Below is a small trained network, with its code and all its weights. Each question gives an input and a target symbol and asks what happens when units are switched off, that is, made to give their printed mean instead of their output.

import numpy as np


def w(rows, s, z=0):
    codes = np.array(rows[::2]) - 128.0
    scale = np.full(codes.shape[1], s)
    scale[-1] = z or s
    return codes * scale


def f(y):
    return np.maximum(y, 0)


def softmax(a):
    e = np.exp(a - a.max(-1, keepdims=True))
    return e / e.sum(-1, keepdims=True)


def log_softmax(a):
    a = a - a.max(-1, keepdims=True)
    return a - np.log(np.exp(a).sum(-1, keepdims=True))


def net(x, mask):
    ids = ['αβγδεηθμξπστψ'.index(c) for c in x.split()]
    T = len(ids)
    res = E[ids] + P[:T]
    u = 0
    for l in range(2):
        q, k, v = (res @ M[l].T for M in (Q, K, V))
        z = softmax(np.where(np.tri(T) > 0, q @ k.T / 3**0.5, -1e9)) @ v
        res = res + np.where(mask[u], z, O[l][:, -1]) @ O[l][:, :-1]
        u += 1
        y = f(res @ A[l][:, :-1].T + A[l][:, -1])
        res = res + np.where(mask[u : u + 8], y, B[l][:, -1]) @ B[l][:, :-1]
        u += 8
    return log_softmax(res[-1] @ U[:, :-1].T + U[:, -1])


Q, K, V, O, A, B = {}, {}, {}, {}, {}, {}
E = w([
[152,164,180,161,115,137,110,103,200,156],'α',
[116,129,164,191,100,78,129,113,162,143],'β',
[172,151,131,155,126,72,98,127,180,72],'γ',
[159,105,120,127,133,123,96,160,66,160],'δ',
[166,68,103,89,246,114,90,104,67,74],'ε',
[113,116,95,101,133,187,182,167,134,172],'η',
[161,88,107,122,122,104,92,154,71,155],'θ',
[202,185,173,87,165,117,99,102,188,88],'μ',
[146,78,96,166,113,99,87,168,53,130],'ξ',
[143,160,179,143,128,81,130,128,156,132],'π',
[173,158,180,88,156,60,121,122,155,95],'σ',
[118,102,134,216,73,65,140,103,141,86],'τ',
[158,108,115,192,86,156,100,146,63,185],'ψ',
],0.011)
P = w([
[82,191,45,157,128,169,2,11,147,148],'0',
[215,49,67,177,111,76,121,183,152,89],'1',
[208,66,106,160,120,105,117,172,135,106],'2',
[213,76,134,151,125,115,131,172,132,115],'3',
[187,93,149,141,129,119,135,172,118,117],'4',
[169,93,168,133,138,120,136,164,118,139],'5',
[150,108,174,133,130,124,148,172,116,142],'6',
[124,119,197,134,140,124,149,177,101,141],'7',
[124,111,194,133,149,119,158,182,114,161],'8',
[123,103,197,122,143,120,168,178,100,146],'9',
[108,122,207,123,152,120,169,178,103,158],'10',
[112,129,204,120,167,128,173,170,117,153],'11',
[112,137,209,129,150,135,189,176,110,142],'12',
],0.0051)
Q[0] = w([
[213,96,81,254,23,120,145,244,136,200],'L0H1',
[226,87,114,185,230,34,96,122,175,38],'L0H1',
[102,95,85,86,210,200,133,169,36,149],'L0H1',
],0.0047)
K[0] = w([
[125,183,185,160,30,156,144,176,162,214],'L0H1',
[72,175,76,136,113,112,34,2,105,115],'L0H1',
[136,118,15,73,155,171,140,135,109,146],'L0H1',
],0.0075)
V[0] = w([
[87,146,149,211,37,135,106,103,105,149],'L0H1',
[60,117,98,77,105,210,190,181,130,209],'L0H1',
[181,2,107,144,178,83,136,145,23,39],'L0H1',
],0.0054)
O[0] = w([
[61,174,73,176,75,115,84,62,72,239,106],'L0H1',
[176,107,203,10,144,125,166,64,68,200,15],'L0H1',
[62,3,107,154,99,87,203,230,103,52,254],'L0H1',
],0.0051,0.00079)
A[0] = w([
[145,112,102,131,146,111,106,151,77,135,188],'L0N1',
[95,100,119,129,119,173,224,158,138,111,145],'L0N2',
[135,108,101,124,149,142,98,144,72,131,233],'L0N3',
[153,96,137,119,150,81,135,162,116,77,146],'L0N4',
[89,127,67,198,66,146,122,137,162,148,175],'L0N5',
[106,122,164,161,120,89,138,122,175,96,198],'L0N6',
[153,128,255,120,121,84,156,112,153,130,157],'L0N7',
[148,177,173,146,151,115,82,93,206,127,252],'L0N8',
],0.0094,0.0027)
B[0] = w([
[140,67,163,145,166,143,110,131,105,133,194],'L0N1',
[141,146,139,138,146,159,234,219,251,205,235],'L0N2',
[160,44,185,132,214,162,95,115,59,177,212],'L0N3',
[118,154,190,192,133,164,109,116,156,183,221],'L0N4',
[124,108,80,249,47,86,73,104,121,195,209],'L0N5',
[131,202,128,203,114,31,142,193,192,84,226],'L0N6',
[177,84,29,253,59,31,17,165,166,69,219],'L0N7',
[194,215,129,185,97,167,139,137,232,91,255],'L0N8',
],0.0058,0.0043)
Q[1] = w([
[77,113,145,1,162,155,154,105,44,137],'L1H1',
[138,139,142,104,141,146,198,163,199,149],'L1H1',
[102,171,110,90,94,101,152,81,182,91],'L1H1',
],0.0069)
K[1] = w([
[160,91,205,149,99,83,238,255,152,147],'L1H1',
[116,151,150,63,167,185,149,110,152,150],'L1H1',
[100,148,84,147,100,146,152,123,199,133],'L1H1',
],0.0068)
V[1] = w([
[97,113,173,111,111,160,163,89,72,254],'L1H1',
[172,172,153,69,149,236,156,107,195,144],'L1H1',
[128,120,132,32,149,118,172,161,93,68],'L1H1',
],0.0066)
O[1] = w([
[108,134,241,153,224,65,146,55,220,129,118],'L1H1',
[70,86,148,254,227,202,19,157,84,19,145],'L1H1',
[105,108,67,183,122,88,121,190,227,1,9],'L1H1',
],0.0063,0.011)
A[1] = w([
[126,145,75,119,76,59,178,176,203,87,169],'L1N1',
[156,169,51,67,60,95,166,150,111,143,30],'L1N2',
[121,140,146,72,134,50,192,59,196,148,32],'L1N3',
[154,168,119,158,42,103,141,87,95,156,253],'L1N4',
[137,165,181,60,99,99,157,52,79,171,56],'L1N5',
[108,150,128,169,142,87,127,138,196,82,111],'L1N6',
[131,89,2,48,84,173,162,170,102,171,138],'L1N7',
[136,109,137,130,154,132,44,78,69,93,120],'L1N8',
],0.0083,0.0023)
B[1] = w([
[138,60,61,61,108,161,85,98,168,216,149],'L1N1',
[42,79,140,67,124,200,133,134,150,45,177],'L1N2',
[120,186,23,133,142,47,180,56,61,93,150],'L1N3',
[111,152,154,86,197,112,98,185,173,106,251],'L1N4',
[91,58,116,201,151,185,227,160,149,80,200],'L1N5',
[82,103,177,117,63,138,126,59,130,123,166],'L1N6',
[127,168,195,75,97,78,108,61,2,142,166],'L1N7',
[149,95,67,118,52,142,183,44,55,179,163],'L1N8',
],0.0078,0.011)
U = w([
[183,90,131,86,105,137,138,17,29,255,214],'α',
[116,95,179,163,214,174,148,239,183,124,224],'β',
[84,177,185,59,119,114,58,135,94,96,125],'γ',
[147,183,132,100,137,62,99,111,157,157,93],'δ',
[119,73,85,78,69,168,91,116,187,161,19],'ε',
[106,128,194,164,58,112,123,62,141,67,98],'η',
[133,161,110,104,121,85,122,102,148,150,112],'θ',
[130,127,38,191,79,175,153,150,96,78,71],'μ',
[104,126,39,123,121,122,157,101,147,101,113],'ξ',
[175,215,131,140,154,74,70,167,137,154,101],'π',
[126,143,80,121,129,115,83,153,126,92,135],'σ',
[67,120,121,110,99,171,175,99,105,70,5],'τ',
[142,213,118,162,162,70,169,112,102,98,79],'ψ',
],0.0058,0.003)

Each question gives the input, a string of symbols that net reads in full, and the target symbol t.
The units are the heads (3 rows each of Q, K, V and O) and the neurons (one row each of A and B). Each row of codes is followed by its name. A weight is (code - 128) times the scale printed after its matrix; where a second scale follows, it is the last column's (O, A, B and U).
mask holds one flag per unit, layer by layer, with each layer's heads first. A switched-off unit (its flag False) gives its mean, the last column of its rows in O or B, instead of its output. The means were averaged over made-up inputs and are rounded, as every weight is.
A unit's drop is (log p(t) with every unit on - log p(t) with that unit switched off) / (log p(t) with every unit on - log p(t) with every unit switched off).
The circuit of an input: a set's keep is (log p(t) with only the set's units on - log p(t) with every unit switched off) / (log p(t) with every unit on - log p(t) with every unit switched off). Starting from the 12 units with the biggest drops (on a tie, the unit counted first), units are removed one at a time, each time the one whose removal leaves the highest keep (on an exact tie, the one counted first), for as long as the keep stays at least 0.8.
units of the circuit, in order: the units of the circuit, biggest drop first
unit that matters most: the unit with the biggest drop
k most important neurons: the k neurons with the biggest drops, biggest first
top k neurons in layer l: the k neurons of layer l with the biggest drops, biggest first
input α η η η η η θ β η η η μ τ, target α: units of the circuit, in order : L0H1; L1H1; L1N8
input τ η η γ β η α η η γ η ε π, target τ: 2 most important neurons : L1N5; L1N2
input β β η η η γ μ ε β, target β: 3 most important neurons : L0N5; L1N5; L1N4
input τ α η η η γ β α η μ, target τ: top 3 neurons in layer 1 : L1N5; L1N2; L1N3
input β β ε ξ τ β γ η ψ β, target β: 3 most important neurons : L1N5; L1N4; L0N5
input ξ ψ ξ π π β μ, target ξ: top 2 neurons in layer 0 : L0N5; L0N8
input ε μ η ψ β β η τ, target ε: most important neuron : L1N1
input μ β γ, target μ: units of the circuit, in order : L1H1; L0N8; L0H1
input β η α β η δ ψ ξ, target α: units of the circuit, in order : L0N3; L1N8; L0N2
input η η ε, target α: units of the circuit, in order : L1N8; L0N3
input ε β τ μ η η π, target ε: units of the circuit, in order : L1H1; L1N1; L0H1; L1N2
input α η η η η ε γ η π, target α: units of the circuit, in order : L0H1; L1H1; L1N8; L0N8
input β α σ, target β: 3 most important neurons : L1N5; L0N5; L0N8
input β η β μ ε ε ε η δ τ, target β: 2 most important neurons : L1N4; L1N5
input μ ε η, target α: unit that matters most : L1N7
input π η θ η η θ η α η α, target π: 3 most important neurons : L0N7; L0N8; L1N5
input ψ γ π β η η η η α η β β, target ψ: top 2 neurons in layer 1 : L1N3; L1N5
input η ψ τ η ε β ψ ε γ ε, target β: top 3 neurons in layer 0 : L0N2; L0N7; L0N4
input ψ α μ η γ π δ τ η σ η α τ, target ψ: top 2 neurons in layer 0 : L0N5; L0N6
input π ε η γ ε β, target π: unit that matters most : L0H1
input β η β η β ξ μ α, target β: top 2 neurons in layer 0 : L0N5; L0N8
input η ε η μ β β, target η: 2 most important neurons : L1N6; L0N7
input β β η η η η δ, target α: top 3 neurons in layer 0 : L0N2; L0N6; L0N3
input ξ δ β π η η γ ε η η β η β, target ξ: top 4 neurons in layer 1 : L1N3; L1N5; L1N1; L1N2
input μ θ σ τ τ η η β, target μ: top 2 neurons in layer 0 : L0N8; L0N7
input η β δ, target α: top 2 neurons in layer 1 : L1N4; L1N8
input η π β η σ τ β δ η ψ β, target η: top 2 neurons in layer 1 : L1N6; L1N4
